Each row of numbers stands for one element and depends on some of the facts below. Use the named rows to name the rest.

Facts:
baska: gatruru bremol; kepluvek drasen
bebe: gatruru bremol; zaveflan sedre keravu dekli
biflem: gatruru bebe; zaveflan brunir; kepluvek stifloso; zigrak 887
bikle: gatruru baska; kepluvek travul; zigrak 887
bremol: zaveflan piflu; kepluvek trustul
brunir: gatruru vusar; zaveflan trini daflu; zigrak 456
daflu: gatruru plaple; zaveflan trini; zigrak 456
deful: gatruru tive; zaveflan lala fofu; kepluvek gramo; zigrak 456
degru: gatruru plimol; kepluvek gumor; zigrak 456
dekli: gatruru vusar; kepluvek mirepa; zigrak 932
deskir: gatruru skival; zaveflan duvar segri stinar; kepluvek veklir; zigrak 887
doku: gatruru piflu; zaveflan mugres daflu; kepluvek mobel; zigrak 932
drafuve: gatruru debrer; zaveflan giskon koflopum biflem; kepluvek gedrim; zigrak 932
drasen: gatruru piflu; zaveflan ruskam; kepluvek nifon; zigrak 426
dreplilam: gatruru mirepa; kepluvek daflu; zigrak 932
dridek: gatruru plimol; zaveflan zegem; kepluvek luvistam; zigrak 456
drufa: gatruru plistos; zaveflan mugres; kepluvek biflem; zigrak 932
drutes: gatruru plimol; kepluvek fiklek; zigrak 456
dudre: gatruru plistos; kepluvek soral; zigrak 456
duvar: gatruru bremol; zaveflan mugres fizas; zigrak 426
fakur: gatruru plimol; zigrak 932
feklik: gatruru mirepa; zigrak 932
fepodom: gatruru mirepa; kepluvek skibri; zigrak 932
fidrul: gatruru skibri; zaveflan loza; zigrak 426
fiflaler: gatruru plaple; kepluvek grenenir; zigrak 456
fifun: gatruru piflu; zaveflan doku; kepluvek ruskam; zigrak 932
fiklek: gatruru bebe; zaveflan gedrim peske; zigrak 426
fizas: gatruru segri; kepluvek dridek; zigrak 932
flamifo: gatruru baska; zaveflan drufa; zigrak 426
flamo: gatruru plaple; zaveflan skudreda; zigrak 932
flastim: gatruru mefle; zigrak 932
flebis: gatruru grebul; zaveflan steva; kepluvek fifun; zigrak 887
fofu: gatruru klivus; zaveflan duvar peske; kepluvek klivus; zigrak 932
gedrim: gatruru piflu; zaveflan soral; zigrak 932
gegruros: gatruru rapulo; kepluvek naplis; zigrak 456
geklen: gatruru tuplu; kepluvek tretak; zigrak 426
gimok: gatruru gramo; zaveflan skudreda; zigrak 932
giskon: gatruru piflu; zaveflan fifun; kepluvek grugrem; zigrak 932
graklom: gatruru rapulo; zaveflan fiflaler gretre; zigrak 932
gramo: gatruru rapulo; zaveflan kedave
grana: gatruru veklir; zaveflan pemer segri; zigrak 426
graste: gatruru segri; zaveflan vusar; zigrak 426
grebul: gatruru bremol
grenenir: gatruru rapulo; zigrak 932
gretre: gatruru plimol; zaveflan gumor; kepluvek zote; zigrak 932
gridreko: gatruru grebul; zaveflan zezi; kepluvek vusar; zigrak 887
gritem: gatruru segri; zaveflan plitus peske; zigrak 456
grugrem: gatruru plaple; zigrak 932
grutri: gatruru grebul; zaveflan koflopum daflu; zigrak 887
gumor: gatruru gramo; zaveflan luvistam; kepluvek zikol; zigrak 887
kedave: gatruru zote; zaveflan sedre pepleskon; zigrak 932
keravu: gatruru skibri; zigrak 426
klekli: gatruru plistos; zigrak 932
klivus: zaveflan koflopum segri; kepluvek grutri
kloni: gatruru plimol; zigrak 426
kloso: gatruru bremol; zaveflan skaza loza fakur gedrim tuplu; kepluvek mugres; zigrak 426
koflopum: gatruru plistos; zaveflan gritem; zigrak 932
kostuflun: gatruru mefle; zaveflan gritem grenenir poran fifun; zigrak 932
kudan: gatruru debrer; zaveflan skaza; zigrak 426
kugrak: gatruru klivus; zaveflan dridek; kepluvek stedu; zigrak 426
lala: gatruru segri; zaveflan plitus; zigrak 456
lelo: gatruru debrer; zigrak 426
liputruk: gatruru plistos; kepluvek pemer; zigrak 932
loflam: gatruru bebe; kepluvek bikle; zigrak 932
loza: gatruru bremol; zaveflan ruplik; kepluvek mefle; zigrak 932
luvistam: gatruru debrer; zigrak 932
mator: gatruru skibri; zaveflan giskon plimol peske; kepluvek kugrak; zigrak 426
mefle: gatruru debrer; kepluvek giskon
mirepa: gatruru vusar; zaveflan gramo ruvu skavo gedrim; kepluvek namo
mobel: gatruru zapler; kepluvek bebe; zigrak 426
mobik: gatruru veklir; zaveflan brunir klivus stinar peske; zigrak 932
mugres: gatruru plaple; zaveflan zegem gumor; kepluvek doku; zigrak 426
namo: gatruru gramo; zigrak 887
naplis: gatruru skibri; kepluvek ninik; zigrak 426
nidimos: gatruru gramo; zaveflan feklik; zigrak 887
nifon: gatruru tuplu; kepluvek peske; zigrak 456
ninik: gatruru tive; zaveflan plaple kudan; kepluvek kedave; zigrak 932
pabrigam: gatruru klivus; kepluvek fofu; zigrak 887
pemer: gatruru vusar; zaveflan brunir; kepluvek feklik; zigrak 887
pepleskon: gatruru plistos; zaveflan klivus; zigrak 932
peske: gatruru gramo; zaveflan travul; zigrak 887
piflu: gatruru zote
planola: gatruru tuplu; zaveflan drafuve; kepluvek liputruk; zigrak 456
plaple: gatruru rapulo; zaveflan mobik zezi drufa tuplu; kepluvek ruvu
platra: gatruru skival; zaveflan skaza deskir; kepluvek ribrus; zigrak 456
pledol: gatruru vusar; zaveflan stinar; zigrak 932
plimol: gatruru bremol; zaveflan ruvu; kepluvek flamifo
plistos: gatruru veklir
plitus: gatruru mefle; kepluvek mator; zigrak 932
plopudi: gatruru piflu; zaveflan skudreda; zigrak 932
poran: gatruru tive; zaveflan doku fakur; kepluvek loflam; zigrak 932
rapulo: kepluvek zetrizo
retel: gatruru zapler; zaveflan tive; zigrak 932
ribrus: gatruru plistos; zaveflan fakur; kepluvek tive; zigrak 456
ruplik: gatruru baska; zaveflan grenenir; zigrak 932
ruskam: gatruru vusar; zaveflan klivus; kepluvek poran; zigrak 932
ruvu: gatruru gramo; zigrak 932
saple: gatruru vusar; zaveflan sedre feklik kloni bremol; kepluvek vibros; zigrak 887
sedre: gatruru mirepa; zaveflan fifun stinar; zigrak 426
segri: gatruru debrer; zaveflan duvar; kepluvek mobik
skavo: gatruru mefle; kepluvek deful; zigrak 426
skaza: gatruru veklir; kepluvek kudan; zigrak 426
sketen: gatruru veklir; kepluvek taflus; zigrak 426
skibri: gatruru debrer
skival: gatruru zote
skudreda: gatruru plaple; zigrak 456
skuplem: gatruru rapulo; zaveflan grenenir plopudi mobik; kepluvek fizas; zigrak 932
soral: gatruru baska; zaveflan daflu kloni; kepluvek brunir; zigrak 887
stedu: gatruru plaple; kepluvek gegruros; zigrak 456
stestim: gatruru mirepa; kepluvek rapulo; zigrak 932
stetus: gatruru baska; zaveflan graste baska; zigrak 456
steva: gatruru skibri; zigrak 426
stifloso: gatruru veklir; zaveflan plitus; zigrak 426
stinar: gatruru segri; zaveflan pemer mugres duvar kloni; kepluvek lala; zigrak 887
stuku: gatruru gramo; zaveflan plitus; kepluvek sketen; zigrak 456
suna: gatruru grebul; kepluvek piflu; zigrak 887
taflus: gatruru rapulo; kepluvek retel; zigrak 456
tistil: gatruru zapler; zaveflan skibri; zigrak 932
tive: gatruru klivus; kepluvek stuku
tosti: gatruru piflu; zaveflan plitus; zigrak 456
totrasor: gatruru baska; zaveflan nidimos; kepluvek fiflaler; zigrak 932
travul: gatruru klivus; zaveflan trini; kepluvek pledol; zigrak 932
tretak: gatruru grebul; zaveflan peske; kepluvek platra; zigrak 887
trini: gatruru grebul; zaveflan gretre; kepluvek baska; zigrak 887
trustul: gatruru zapler; zaveflan ruskam nidimos fizas; kepluvek drufa; zigrak 426
tuplu: gatruru bremol; zaveflan fizas; kepluvek vudus
veklir: zaveflan ruskam mugres bremol; kepluvek segri
vibros: gatruru grebul; zaveflan travul fakur; kepluvek flebis; zigrak 887
vudus: gatruru skibri; kepluvek gridreko; zigrak 887
vusar: kepluvek skuplem
vuskur: gatruru baska; zaveflan gritem kedave dekli; kepluvek graklom; zigrak 932
zapler: kepluvek dreplilam
zegem: gatruru baska; zaveflan luvistam; kepluvek loza; zigrak 887
zetrizo: gatruru piflu; kepluvek plopudi; zigrak 932
zezi: gatruru debrer; zaveflan mugres kudan mobik gretre; zigrak 426
zikol: gatruru segri; kepluvek skaza; zigrak 932
zuko: gatruru klivus; zaveflan grutri plitus fofu drutes; kepluvek saple; zigrak 932

Some rows with their names:
duvar: [ 23 -19  -9   7 -12   5 -12  -2  -8 -47  -6   5 -40  -9  -4 -11 -23  -5
  -5   2  -3 -11  11 -28  27  24 -40 -39  -7 -12 -26  -5   3 -21  10   6
  29 -14]
fizas: [  4   0   0 -28  12  -9 -27  16  -6 -42 -19 -12  17  -9 -14  -1  -3  52
  14 -25  39  20  12 -12  34   7 -51 -39  35  -2  11 -12  -7   0  14  12
  26  16]
plitus: [-10   1  27 -14 -15   3 -25  19 -26 -55 -27 -11  -4  -3 -19  -5  -1  23
 -13  -8   3 -17  20 -28  15  11 -46 -33  38 -20 -12 -17  -5  -9  10   1
  17  -2]
mator: [  9 -22 -11  21  21  -5  29  16  40  28 -23  -5  -3  -4  38  21 -29 -40
  21  15 -17   2  24 -17   4 -10  22  -5 -36  16  16  -1  -3  11   5  25
   5 -13]
plimol: [  1   6  -3  -1   5  -2  -3 -11   7 -16  -3  -4   8  17 -12 -13  -3 -27
   5 -14  -3  -1  -2  13   9 -17  20   6   4  -8  11  22 -23  -9   1  13
  -8   5]
graste: [ -6  24   6 -25 -23 -21  -1  12 -16  30   4  -2  -1  -8  12  29  28  15
  -2  28   5 -10 -12  -8 -17  -4  29  25  -9  -6 -31 -48  15  13  10 -37
   9 -14]
gegruros: [-20  18  17  -6 -29   3   6  -3 -13  38  15  -1  -7  25  -5  24  32  -5
 -39   0   2 -13  -4  12 -20   3  18  23   7  -1  -8   0  -4  -1  -5 -35
 -14  -2]
gedrim: [  6 -13  -3  -6   5   5 -16  16 -14 -36  -8  -8  -6 -17   4  -3 -15  36
   2 -12  17  12   3  -2  24  23 -39 -30  15   3   1  -1  -1   3   7  16
  21   5]
piflu: [  2   1  16   9   0  -2 -22  -4 -12 -27 -12   1   2   3 -14  -3  11  13
  -3 -27  -2   5   1   8   4  10  -5  -5   8  -5  28   4 -21  -7  -1  20
  -3  19]
kloso: [ 16 -13 -28   9  22   0  39  -2  38  26  -2  -1  -5  -1  29   7 -40 -52
  28  28 -12   0  12 -24  16 -20  30   1 -37   2   0   9 -14  -1   5  19
   5 -15]
drafuve: [ -7 -18   2  10  -9  17   8  14   0  -9   1  -9  -8  -2  21  -3 -38 -12
  -2  18  -9 -10  17 -13  20  16  -3 -18   0  12 -19  27  16  16  -7  -3
  -6 -33]
dreplilam: [-17  17   2  -8 -20   1  11  11 -31  12   6  -4  -6 -13   3   7  15  12
  -2  17  -3 -17 -20   7 -14   4  22  19   5  -5 -31 -26  12   8   3 -22
  -8 -10]
platra: [  0 -12  -5 -11  21  -2  13   4  37  35  10  -2   9  29  17  25 -20 -16
  -4 -16  23  28  18   3  20   1  -1  -9   1  18  35  36 -15   9  -3   7
  -7   4]
vuskur: [  7  -5 -17   1  24  15  42   7  22  10  -2   2  -2   0  20  -7 -40 -37
  20   6  -3  -1   0 -11  19 -22  30  -5 -29   0  -5  22 -11   1   4  21
 -20   4]
nifon: [-11  22   0 -15  -9  -1  11 -26 -14  29  19  10   2  23 -21   8  29 -10
 -22  -7  -4  -8 -20  19 -30 -19  34  36   3 -13   0  -7  -9 -13  -3 -24
 -14  23]
totrasor: [  4  10 -12  -6  18   4  27   3   9  -4   0   3  -4  -2  -2  -4 -28 -13
  18   6   0  -6 -11 -14  12 -19  26   0 -13  -8 -17   0 -12   3  -1   5
  -7  16]
nidimos: [  7  -2   6 -15  -1  -6 -20   4  10 -14  -1  -4   2   4  -5  10   8  13
 -10 -14  11   9   9 -13  12  15 -29 -16  15   0   7  13   3  -5   0  -7
  -2  -4]
gramo: [  3  -6  12  19   4  -2  -8  -2  -1  -8  -7  -3  12  -1   7   1   1   0
   1 -21 -14   8   8  23   6   3   5   7  -4   9  33  19 -14   3  -4  26
 -11  13]
vudus: [ -3  21   4 -17  -1 -13   5  -6   8  37  14   3  18  25 -11  24  25  21
   0   5   4   5   1  19 -21 -16   6  32  13   2  -1 -26  11   4  -9 -39
 -17  11]
pepleskon: [ -1 -17   4  14  -2  14  -2  12  -4 -27  -4  -3  -8  -9  12  -9 -29   3
  -1  -4 -10  -1  12  -3  16  16 -18 -23   3   4  -6  11   2   2  -5  15
   4 -12]

Which element is each row?
No name comes twice in this set of rows, the named rows included.
[  4  -9 -18  22  14   7  17 -11   9  11  12   0 -12   3  20   2 -14 -31
   9 -12 -17   8 -16  26   2  -4  45  20 -30  11  16  37 -23   6  -8  30
 -19   3] => bebe
[ 16 -17   0 -11  -3  -8 -21  17  -6 -24 -11  -4 -21 -18  11  14  -7  30
   8   1  21  16   8 -17  27  26 -39 -33  -4   7  -1 -10   5   0   4   7
  30 -14] => kudan
[ 39  -8 -23   8  16 -11  10  -4  13  -2   5   8 -25  -6  12  -6 -33   9
  15   6   9  16  -9   2  17  -6  -9 -14 -30   2 -12 -12   5  -8  -6   6
  15  12] => flamifo
[ -8 -21  21  14  -5  13  -9   0  12  -6 -11  -1   0  11  -1   7  -1 -12
 -34 -20  -3   0  17 -13   1  21 -15 -20   3   2  32  31 -10 -13  -3  17
  -1  -1] => gritem
[-19  23 -12 -22 -10  -8  23   8 -24  41  28  -3  -8  -5  21  40  11  33
  14  12  11   7 -21  22 -10  -8  31  37  -7   7 -34 -19  12  25  -5 -26
 -12  -5] => retel
[ -1  -7  11  12  -7   9  -9 -23   0 -20  -2  11  -5  29 -38 -23   4 -36
 -36 -14 -26 -15   8  -5 -14  -6 -23  -7  18 -15  17  19 -10 -27  -3  -1
   0  14] => drutes
[ 10  -6  -7 -31   5   3 -21 -12   8 -38  -2  -5   1  16 -22  -9  -3  -5
  -6 -17  24   7  10 -27  24   7 -48 -27  26 -13   2  20 -17 -24  11   9
  19  -4] => trini
[ 26  -6 -10 -20   8  -9 -30   2 -11 -59 -11  -2 -17  -9 -22 -12  -7  21
  10  -8  22   3   3 -22  34  11 -61 -42  16 -17 -15 -19 -15 -25  19  18
  40   0] => kloni
[-20  21  -8  -3  -3  -5  26   2 -12  40   5   1   7  -6   8  16  12   2
  14  20 -10  -8 -23  15 -27 -23  44  38 -10   2 -24 -31   5  18   3 -20
 -13   3] => tistil
[ 28 -23 -31  25  14   5  15 -10  16   4   4   6 -32  -6  19   0 -40 -24
  19  18 -21   9   9   8   7   3  -5  -8 -39   8 -12   9   9  -7  -3  12
  13 -12] => fiklek
[-10  43   7 -23 -11 -15  -3 -14 -38   0  13  13   0  18 -28  -8  33  12
  -9 -10  -3 -17 -33  29 -12 -27  46  35   6 -24 -14 -26 -12  -6  -7 -30
 -18  29] => baska

Now the same elements, written a new way:
Named rows:
flastim: [  0  -4 -17  -9  19 -11  10  19  -3 -17 -27  11  -5]
dudre: [ -1 -15  -4   8   9  -1  13  17  22  -7   5   2 -14]
planola: [  7   1   5   2 -13  -1 -16  -6  12  -4  14   7  16]
pledol: [  7 -11 -13 -25  -4  10  -8 -16 -12   7 -28  -5  17]
zapler: [-11  -5  26   8 -11  -2  11  30  21  -1 -16 -15 -21]
soral: [  4  17 -18   7   0   6 -18 -18   2   0  32   4  20]
gritem: [-10  -1   1  -1 -13 -28 -10  -6 -32   3 -10  25  27]
graklom: [ 14  -4  -5 -30   7  23  -2  -1  -8   2 -25 -21  16]
platra: [ -3   7  -1 -15 -17  36  -4  -7  24   1   3   3  34]
koflopum: [  4 -12 -25   5 -17 -17  -9 -14 -22  11 -21  17   0]
kloso: [  2   9  33  -8  13  21 -15 -17  14   0  30 -16  47]
mugres: [ -8  21  15   1  12  31  12 -32 -16  25  38  16 -28]
fiklek: [  4   7  19  -9   9  -8  -9 -20 -11   3  10 -15  64]
zetrizo: [  1 -17 -17   6  11  -1   5  17  25  -7   4   1 -19]
degru: [  6   0   8   8   8  -8   8  11  16 -18  11  -3 -13]
veklir: [-13 -11  28 -17 -19  37 -10   3  10  10  -8 -47  11]
mirepa: [ -7 -25  40  -3 -31   8 -19  21  11  -1  -6 -20  35]
skuplem: [ 13 -18  13  -9  -3  34 -26  15  -7  -8   8   3  19]
kugrak: [ -8   6  23  10  36  26   4 -11   7   2  20 -10   3]
kostuflun: [  3  -8   8 -21  -6   2 -20   6  -9  -6 -28  -4  58]

Which element is each row?
No name comes twice in this set of rows, the named rows included.
[  9  13 -29   0 -11 -21   1 -23 -23   6 -29  13 -32] => fakur
[ -2   2  29  15 -40 -15 -14   6   7  -4  -6 -15  -2] => plimol
[ -3   2 -13  -3 -21  13   3 -11  22 -12  10  17  33] => ribrus
[ -6  -6  22  27  -7  -4  18  33   9  -8 -16 -14 -51] => vusar
[  5  26 -15   5  13  20  -4 -17   7   5  22  -8 -22] => zegem
[-28  18  21  -4 -29   8  -6  -1  -4  16 -19  -4 -34] => segri
[ 13 -16  -6  -7   3 -17  -1  21  22 -10  14 -11 -32] => loflam
[ -1   6 -18   2 -22  -8   0 -18 -38  12  -8  20  -7] => daflu
[ -3  -3  20 -16  16   8   0 -25 -10   9   5 -11  52] => grana
[ -8   2   7  18 -29  -6  32  22  34  -7 -14  -1 -21] => tive
[  4 -19  -7 -21 -15  -1 -26  -6   9  10  20   2  -2] => poran
[ -1   2  41 -25 -27  39  -3   9   3  13  -3 -33  -7] => plaple
[ -1   5 -13  -9   7  29 -15 -11   3   9  29  -2  17] => deskir
[  3 -26   1   3 -13 -27  -4  -3 -16  -6 -15   2  54] => tosti

